Each row has a name. Each piece below is followed by the name of the row it came from, unless a question asks for something else. Each question is about the rows just above it.

Segot: [140 162 134 165 142 133 140 112 150 147 134 151 132  84 145 157 154 127
 185  98 147 128 123 107 169 110 101 114 107]
pitag: [169 155 107 147 169 112 158 100 181 178 137  92 178 135  89 151 125 160
 118 128 132 166 164  61 110 167 136 127 153]
suk: [144 157 127 158 143 115 138 100 158 157 124 129 131  71 128 147 139  95
 169  87 142 127 114  93 145  87  96  91  81]
zap: [108 133 153 132 119 189 112 133  94 102  99 196  88 106 193  97 109  75
 142 118 154 102  83 166 122  58 151  96  76]
sotof: [168 152 112 153 163  99 159 109 194 183 157  95 184 110  93 173 155 166
 146 111 127 163 173  78 144 177 103 137 153]
litel: [109 133 145 147 107 111 121 140 119 112 139 150 109  95 150 152 164 115
 193 105 132 105 114 155 186 109  80 130 111]
kene: [117  99 125  97 119 137 117 144 102 106 123 122 121 162 124 104 111 140
  81 153 112 126 130 156 105 141 155 143 146]
pege: [107 113 133 128  96  67 118 145 122 110 153 107 117 112 111 155 171 138
 179 114 108 113 135 153 184 145  66 148 137]
Zuf: [113  98 115 105 107  79 123 151 120 112 153  80 140 168  83 145 149 177
 111 155  93 131 159 143 147 191 109 178 187]
suf: [127 147 150 141 136 195 123 121 114 123 100 195 100  96 192 102 107  75
 142 110 162 113  89 147 115  59 154  88  71]
tosu: [106 115 139 129 101  96 117 158 108 100 151 132 115 131 133 147 168 149
 180 126 115 113 132 169 191 152  91 160 149]
pon: [ 83  73 127  87  76  74  95 166  73  71 137 103  98 150 109 115 147 139
 132 143  83 103 121 189 167 141  99 163 149]
Which row holds [127 147 150 141 136 195 123 121 114 123 100 195 100  96 192 102 107  75
 142 110 162 113  89 147 115  59 154  88  71]?  suf
After [154  88], its row goes on with  [71]
After [109 133], its row goes on with  [145 147 107 111 121 140 119 112 139 150 109  95 150 152 164 115 193 105
 132 105 114 155 186 109  80 130 111]

pidi: [126 119 115 159]
Tamo: [129  99 114 154]
vab: [119 140 130 150]
Tiv: [122 149 128  56]
faf: [129 130 127 153]
kes: [ 57 122 153 107]
Gafed: [ 56 140 137 121]
fesu: [138 137 117 145]
The one value in pidi and vab:  [119]
Which value is in both Tiv and Gafed?  [56]

loto: [144 150 187 160 139 145 121 134 136 126 133 148 135 119 129 124 124 124
 133 135 124 144 125 101 134 142 144 135 135 160]
vuveb: [130 127 127 138 156 119 133 126 112 118 156 192 141 131 131 128 136 124
 144 123 134 115 111 123 132 108 117 128 106 107]
nuviz: [134 171 144 122 155 130 113 137 128 127 119 160 134 137 129 126 121 124
 122 129 134 130 127 140 125 142 125 136 165 102]
Viku: [151 181 144  98 139 138 142 130 136 149 104 141 111 144 132 133 139 129
 160 127 133 140 128 136 132 111 128 129 139 139]
poti: [121 100 114 129 130 126 128 133 140 110 133 118 137 124 128 123 131 131
 134 128 144 138 127 139 111 133 122 124 146 125]
taz: [133 122 122 129 134 130 127 140 136 127 134 115 105 123 124 125 139 129
 123 115 134 144 111 139  92 116 129 132 126 111]
Which row holds this, read backwards? [111 115 134 123 144]  vuveb
Which row holds [130 127 127 138 156 119 133 126 112 118 156 192 141 131 131 128 136 124
 144 123 134 115 111 123 132 108 117 128 106 107]?  vuveb
[125 140 127 130 134 129 122 124 121] is which row, read backwards?  nuviz
Which row holds this, read backwards? [146 124]  poti
The rest of the row after [136 126]:  [133 148 135 119 129 124 124 124 133 135 124 144 125 101 134 142 144 135
 135 160]

Fuv: [115 124 113 147 137 107 119 126  67]
Vedut: [130 141 116 159 132 132 144 169 179]
kedad: [ 82 142 147 113 148  91 122  85  77]
rif: [ 60 168 129 164 156  90 142 146 157]
Dela: [172 120 111 145 110 151 141 166 170]
nufis: [128 110 137  91 115 133 105  83  74]
gafav: [166 123 119 144 125 144 142 161 164]
Zasid: [170  99 134  93 111 147 125 141  87]
The one value in gafav and kedad:  [142]
Which value is in both gafav and Zasid?  [125]
The one value in Dela and nufis:  [110]
asked: [ 82 142 147 113 148  91 122  85  77]  kedad
The rest of the row after [122  85]:  [77]

